a = [138, 126, 150, 125, 137, 129, 121, 128, 128, 128, 126, 128, 141, 145, 107, 128]
a[0] -> 138
a[13] -> 145
a[9] -> 128
a[1] -> 126
a[10] -> 126
a[8] -> 128

m =
[[119 141 110 114 116 131 142]
 [121 141 111 116 119 130 138]
 [143 110 153 147 151 127 112]
 [116 143 106 113 111 132 149]
 [138 116 143 138 139 123 116]
 [119 139 112 116 120 133 142]
 [120 139 114 118 123 133 141]
 [121 134 123 123 122 129 132]
 [129 122 132 132 131 127 126]
 [135 117 143 138 140 128 120]
 [140 115 146 140 139 123 115]]
m[0][0] = 119
m[5][5] = 133
m[5] = [119, 139, 112, 116, 120, 133, 142]
m[6] = [120, 139, 114, 118, 123, 133, 141]
m[2][5] = 127
m[-10][0] = 121
m[-9] = [143, 110, 153, 147, 151, 127, 112]
m[6][5] = 133
m[5][4] = 120
m[:, -6] = [141, 141, 110, 143, 116, 139, 139, 134, 122, 117, 115]
m[4] = [138, 116, 143, 138, 139, 123, 116]
m[6][3] = 118
m[3][4] = 111
m[0][4] = 116
m[-2] = [135, 117, 143, 138, 140, 128, 120]
m[-6][2] = 112
m[10][2] = 146
m[:, 3] = [114, 116, 147, 113, 138, 116, 118, 123, 132, 138, 140]
m[-11] = [119, 141, 110, 114, 116, 131, 142]
m[8][6] = 126
m[8][1] = 122
m[-1][-7] = 140
m[:, -2] = [131, 130, 127, 132, 123, 133, 133, 129, 127, 128, 123]
m[10][-3] = 139
m[8][5] = 127
m[10][-4] = 140
m[-10][2] = 111

grid = 131,151,143,146,132,135,129,128,141,117,140
grid[0] => 131
grid[10] => 140
grid[9] => 117

x = 129  146  129  111  100  115  127  133  127  120  104  128
x[0]: 129
x[6]: 127
x[7]: 133

X =
[[136 142 123 137 116 140 128 135 136 128 104 129]
 [136 142 125 137 130 134 128 135 136 128 104 129]
 [136 142 125 137 119 135 128 135 136 128 104 129]
 [137 142 125 137 130 134 128 139 136 128 104 129]
 [136 142 125 132 144 120 128 135 136 128 139 129]
 [136 142 125 119 130 134 128 135 136 128 105 129]
 [136 142 125 137 130 134 128 137 136 128 104 129]
 [136 142 125 137 130 134 128 136 136 128 100 129]
 [136 142 128 137 133 121 128 135 133 116 140 129]]
Indices start at 0.
row 0 col 0 -> 136
row 7 col 11 -> 129
row 7 col 4 -> 130
row 2 col 6 -> 128
row 1 col 4 -> 130
row 5 col 8 -> 136
row 8 col 11 -> 129
row 2 col 8 -> 136
row 8 col 7 -> 135
row 3 col 8 -> 136
row 0 col 7 -> 135
row 5 col 6 -> 128
row 8 col 8 -> 133
row 8 col 4 -> 133
row 0 col 6 -> 128
row 7 col 10 -> 100
row 1 col 7 -> 135
row 5 col 4 -> 130
row 5 col 11 -> 129
row 7 col 0 -> 136
row 5 col 10 -> 105
row 0 col 4 -> 116
row 5 col 5 -> 134
row 2 col 11 -> 129
row 1 col 11 -> 129
row 6 col 9 -> 128
row 4 col 9 -> 128
row 6 col 10 -> 104
row 6 col 3 -> 137
row 3 col 1 -> 142
row 4 col 2 -> 125
row 3 col 11 -> 129
row 8 col 3 -> 137
row 4 col 5 -> 120
row 2 col 7 -> 135
row 0 col 10 -> 104
row 4 col 1 -> 142
row 0 col 2 -> 123

A =
[[135 127 145 127 132 135 116 137 127 130 143 123 135 147]
 [121 122 127 105 134 128 126 122 125 126 134 125 139 139]
 [123 138 124 131 126 122 130 133 124 135 125 138 137 112]
 [128 135 114 137 126 122 137 131 142 130 112 124 124 128]
 [123 140 121 130 122 130 141 142 113 142 120 123 136 122]
 [122 124 121 121 123 135 143 128 119 131 124 138 141 124]
 [132 122 131 132 112 131 121 124 123 127 139 120 122 142]
 [142 133 135 129 132 113 120 134 132 139 135 120 138 136]]
A[0,0] = 135
A[:, 11] = [123, 125, 138, 124, 123, 138, 120, 120]
A[1] = [121, 122, 127, 105, 134, 128, 126, 122, 125, 126, 134, 125, 139, 139]
A[0,8] = 127
A[3,2] = 114
A[1,10] = 134
A[3,5] = 122
A[2,8] = 124
A[0,2] = 145
A[1,9] = 126
A[5,5] = 135
A[:, 4] = [132, 134, 126, 126, 122, 123, 112, 132]
A[6,9] = 127
A[5,7] = 128
A[4,2] = 121
A[0] = [135, 127, 145, 127, 132, 135, 116, 137, 127, 130, 143, 123, 135, 147]
A[4,9] = 142
A[5,1] = 124
A[4,4] = 122
A[7,2] = 135
A[3] = [128, 135, 114, 137, 126, 122, 137, 131, 142, 130, 112, 124, 124, 128]
A[6,6] = 121
A[2,10] = 125
A[:, 6] = [116, 126, 130, 137, 141, 143, 121, 120]
A[7] = [142, 133, 135, 129, 132, 113, 120, 134, 132, 139, 135, 120, 138, 136]
A[2,7] = 133
A[:, 7] = [137, 122, 133, 131, 142, 128, 124, 134]
A[2,1] = 138
A[0,4] = 132
A[5,0] = 122
A[5,4] = 123
A[:, 13] = [147, 139, 112, 128, 122, 124, 142, 136]
A[6,12] = 122
A[2,6] = 130

B =
[[129 132 126 120 126 112 125 134 118 134 129]
 [128 125 119 137 132 132 120 127 134 122 128]
 [125 120 144 132 121 147 131 126 134 134 127]
 [127 129 136 128 119 130 112 127 131 145 136]
 [130 126 132 137 129 137 120 128 137 132 123]
 [140 123 127 119 121 133 120 135 121 121 129]
 [127 129 121 125 122 122 115 125 128 139 140]
 [138 133 121 125 133 113 120 139 120 122 118]
 [124 124 149 132 120 136 133 129 134 141 121]
 [128 132 111 123 134 113 124 126 123 131 133]
 [131 129 141 120 115 125 119 133 123 143 132]
 [140 127 117 120 126 120 121 137 119 117 125]
 [124 126 134 120 127 129 141 124 124 139 129]
 [120 122 123 136 134 141 133 117 137 130 132]
 [128 119 121 131 127 144 124 123 132 121 135]
 [136 128 138 124 122 120 127 141 121 127 116]]
Rows and columns are counted from 0.
(0, 0) -> 129
(10, 0) -> 131
(0, 9) -> 134
(11, 9) -> 117
(1, 1) -> 125
(0, 4) -> 126
(3, 6) -> 112
(8, 2) -> 149
(14, 6) -> 124
(8, 6) -> 133
(3, 7) -> 127
(10, 6) -> 119
(12, 9) -> 139
(14, 10) -> 135
(7, 4) -> 133
(12, 3) -> 120
(5, 8) -> 121
(6, 5) -> 122
(1, 6) -> 120
(5, 0) -> 140
(12, 0) -> 124
(14, 1) -> 119
(5, 4) -> 121
(10, 1) -> 129
(6, 8) -> 128
(12, 4) -> 127
(7, 3) -> 125
(12, 8) -> 124
(3, 0) -> 127
(2, 0) -> 125
(8, 0) -> 124
(13, 10) -> 132
(13, 6) -> 133
(8, 1) -> 124
(14, 7) -> 123
(11, 1) -> 127

M = [114 120 149 141 127 137 151 143]
M[-8]	114
M[-7]	120
M[-5]	141
M[6]	151
